Below is a small trained network, with its code and all its weights. Each question gives an input and a target symbol and asks what happens when units are switched off, that is, made to give their printed mean instead of their output.

import numpy as np


def w(rows, s, z=0):
    codes = np.array(rows[::2]) - 128.0
    scale = np.full(codes.shape[1], s)
    scale[-1] = z or s
    return codes * scale


def norm(h):
    return h / np.sqrt((h * h).mean(-1, keepdims=True) + 1e-5)


def f(y):
    return np.maximum(y, 0)


def softmax(a):
    e = np.exp(a - a.max(-1, keepdims=True))
    return e / e.sum(-1, keepdims=True)


def log_softmax(a):
    a = a - a.max(-1, keepdims=True)
    return a - np.log(np.exp(a).sum(-1, keepdims=True))


def net(x, mask):
    ids = ['αγελμω'.index(c) for c in x.split()]
    T = len(ids)
    res = E[ids] + P[:T]
    u = 0
    for l in range(2):
        r = norm(res)
        for j in range(2):
            rows = slice(2 * j, 2 * j + 2)
            q, k, v = (r @ M[l][rows].T for M in (Q, K, V))
            z = softmax(np.where(np.tri(T) > 0, q @ k.T / 2**0.5, -1e9)) @ v
            o = O[l][rows]
            res = res + np.where(mask[u + j], z, o[:, -1]) @ o[:, :-1]
        u += 2
        y = f(norm(res) @ A[l][:, :-1].T + A[l][:, -1])
        res = res + np.where(mask[u : u + 16], y, B[l][:, -1]) @ B[l][:, :-1]
        u += 16
    return log_softmax(norm(res)[-1] @ U[:, :-1].T + U[:, -1])


Q, K, V, O, A, B = {}, {}, {}, {}, {}, {}
E = w([
[146,185,16],'α',
[132,82,138],'γ',
[113,74,100],'ε',
[204,223,196],'λ',
[65,105,6],'μ',
[105,102,53],'ω',
],0.0022)
P = w([
[97,126,216],'0',
[253,57,105],'1',
[48,211,33],'2',
[42,253,119],'3',
[228,64,126],'4',
[55,127,52],'5',
[115,123,130],'6',
[225,70,129],'7',
[59,93,64],'8',
],0.003)
Q[0] = w([
[27,128,150],'L0H1',
[19,153,172],'L0H1',
[254,91,68],'L0H2',
[141,140,135],'L0H2',
],0.0056)
K[0] = w([
[126,67,59],'L0H1',
[123,88,11],'L0H1',
[3,69,153],'L0H2',
[125,152,192],'L0H2',
],0.0048)
V[0] = w([
[85,122,174],'L0H1',
[145,177,35],'L0H1',
[78,74,95],'L0H2',
[252,144,46],'L0H2',
],0.0032)
O[0] = w([
[110,129,163,145],'L0H1',
[254,75,69,175],'L0H1',
[121,95,89,254],'L0H2',
[32,242,94,21],'L0H2',
],0.003,0.00064)
A[0] = w([
[105,88,169,137],'L0N1',
[140,45,175,27],'L0N2',
[129,53,96,141],'L0N3',
[161,166,30,102],'L0N4',
[130,236,126,36],'L0N5',
[252,131,83,103],'L0N6',
[186,148,55,130],'L0N7',
[126,57,168,96],'L0N8',
[97,60,133,98],'L0N9',
[213,134,131,21],'L0N10',
[248,133,127,9],'L0N11',
[86,93,192,180],'L0N12',
[123,68,161,44],'L0N13',
[133,37,80,173],'L0N14',
[202,130,167,108],'L0N15',
[95,142,175,124],'L0N16',
],0.0035,0.0013)
B[0] = w([
[82,167,125,147],'L0N1',
[116,178,80,160],'L0N2',
[112,215,130,215],'L0N3',
[117,172,232,220],'L0N4',
[216,117,142,162],'L0N5',
[71,60,209,208],'L0N6',
[88,108,186,208],'L0N7',
[120,221,77,163],'L0N8',
[104,190,139,167],'L0N9',
[6,95,75,155],'L0N10',
[48,90,117,174],'L0N11',
[37,64,63,152],'L0N12',
[121,199,110,145],'L0N13',
[93,211,121,253],'L0N14',
[50,164,73,164],'L0N15',
[116,85,124,140],'L0N16',
],0.0024)
Q[1] = w([
[146,175,206],'L1H1',
[91,1,25],'L1H1',
[85,240,100],'L1H2',
[136,171,51],'L1H2',
],0.0052)
K[1] = w([
[251,112,74],'L1H1',
[18,65,251],'L1H1',
[71,253,59],'L1H2',
[70,201,159],'L1H2',
],0.005)
V[1] = w([
[148,184,157],'L1H1',
[77,81,183],'L1H1',
[41,202,252],'L1H2',
[72,191,126],'L1H2',
],0.0034)
O[1] = w([
[118,82,149,82],'L1H1',
[31,247,157,224],'L1H1',
[120,37,180,231],'L1H2',
[160,61,252,251],'L1H2',
],0.003,0.0014)
A[1] = w([
[181,107,48,89],'L1N1',
[83,173,115,131],'L1N2',
[130,125,70,125],'L1N3',
[72,158,103,107],'L1N4',
[132,89,109,181],'L1N5',
[108,119,47,136],'L1N6',
[89,157,118,127],'L1N7',
[112,213,151,73],'L1N8',
[196,116,96,82],'L1N9',
[149,254,142,5],'L1N10',
[158,130,79,116],'L1N11',
[177,41,98,121],'L1N12',
[155,207,152,30],'L1N13',
[95,120,99,71],'L1N14',
[193,107,157,125],'L1N15',
[65,167,119,150],'L1N16',
],0.0046,0.0026)
B[1] = w([
[37,194,167,146],'L1N1',
[167,81,142,218],'L1N2',
[153,165,119,169],'L1N3',
[174,114,118,217],'L1N4',
[96,128,122,164],'L1N5',
[163,151,105,213],'L1N6',
[164,116,133,199],'L1N7',
[127,88,207,161],'L1N8',
[94,162,84,134],'L1N9',
[104,67,180,144],'L1N10',
[123,155,145,142],'L1N11',
[81,145,137,142],'L1N12',
[1,100,150,136],'L1N13',
[141,118,108,154],'L1N14',
[177,145,68,143],'L1N15',
[152,99,142,254],'L1N16',
],0.0042,0.0031)
U = w([
[204,158,110,20],'α',
[166,50,175,110],'γ',
[214,85,116,114],'ε',
[1,68,203,254],'λ',
[25,203,89,229],'μ',
[146,159,97,46],'ω',
],0.0092,0.0034)

Each question gives the input, a string of symbols that net reads in full, and the target symbol t.
The units are the heads (2 rows each of Q, K, V and O) and the neurons (one row each of A and B). Each row of codes is followed by its name. A weight is (code - 128) times the scale printed after its matrix; where a second scale follows, it is the last column's (O, A, B and U).
mask holds one flag per unit, layer by layer, with each layer's heads first. A switched-off unit (its flag False) gives its mean, the last column of its rows in O or B, instead of its output. The means were averaged over made-up inputs and are rounded, as every weight is.
A unit's drop is (log p(t) with every unit on - log p(t) with that unit switched off) / (log p(t) with every unit on - log p(t) with every unit switched off).
The circuit of an input: a set's keep is (log p(t) with only the set's units on - log p(t) with every unit switched off) / (log p(t) with every unit on - log p(t) with every unit switched off). Starting from the 12 units with the biggest drops (on a tie, the unit counted first), units are removed one at a time, each time the one whose removal leaves the highest keep (on an exact tie, the one counted first), for as long as the keep stays at least 0.8.
units of the circuit, in order: the units of the circuit, biggest drop first
most important unit: the unit with the biggest drop
k most important neurons: the k neurons with the biggest drops, biggest first
k most important neurons of layer l: the k neurons of layer l with the biggest drops, biggest first
heads that matter: for each layer, one digit per head in row order, 1 if its drop is at least 0.15 and else 0, layers parted by /
drop when u is switched off: that unit's drop, to one decimal
input ε μ α λ, target λ: units of the circuit, in order	L1N13, L1N10, L1N8
input μ λ μ ε μ μ α, target λ: units of the circuit, in order	L0N6, L0N7, L1N3
input λ μ γ ω ε, target λ: heads that matter	10 / 00
input μ ε ω λ μ ω λ ω, target μ: units of the circuit, in order	L1H2, L1N1
input λ μ μ ε γ γ μ μ, target λ: 2 most important neurons of layer 0	L0N14, L0N4
input ε ε μ γ γ μ μ, target ε: most important unit	L0N6
input λ ω λ ω ω ω μ γ, target λ: 3 most important neurons	L0N11, L0N14, L0N10
input γ ε μ α, target λ: 2 most important neurons of layer 1	L1N13, L1N10
input μ ε ε μ γ, target μ: 2 most important neurons	L1N1, L0N4
input μ μ μ γ μ ε λ, target λ: heads that matter	00 / 01
input μ ω μ μ λ, target μ: 2 most important neurons	L0N4, L0N10
input μ ε ε μ λ, target μ: heads that matter	01 / 01
input μ μ λ μ α λ α, target γ: 2 most important neurons of layer 1	L1N15, L1N1
input μ λ μ α μ μ α, target γ: 3 most important neurons of layer 1	L1N15, L1N1, L1N6
input λ λ μ μ μ ω λ ω, target λ: heads that matter	01 / 00
input μ ε γ γ μ, target μ: most important unit	L1H2
input λ λ λ ω μ γ μ, target γ: 2 most important neurons	L0N6, L0N4
input μ ε μ α ω, target μ: drop when L1N1 is switched off	0.1
input μ γ α, target α: drop when L0N4 is switched off	0.2
input λ γ μ ε μ γ ε ε, target λ: most important neuron of layer 0	L0N14
input λ γ γ λ γ, target λ: drop when L0H1 is switched off	1.3
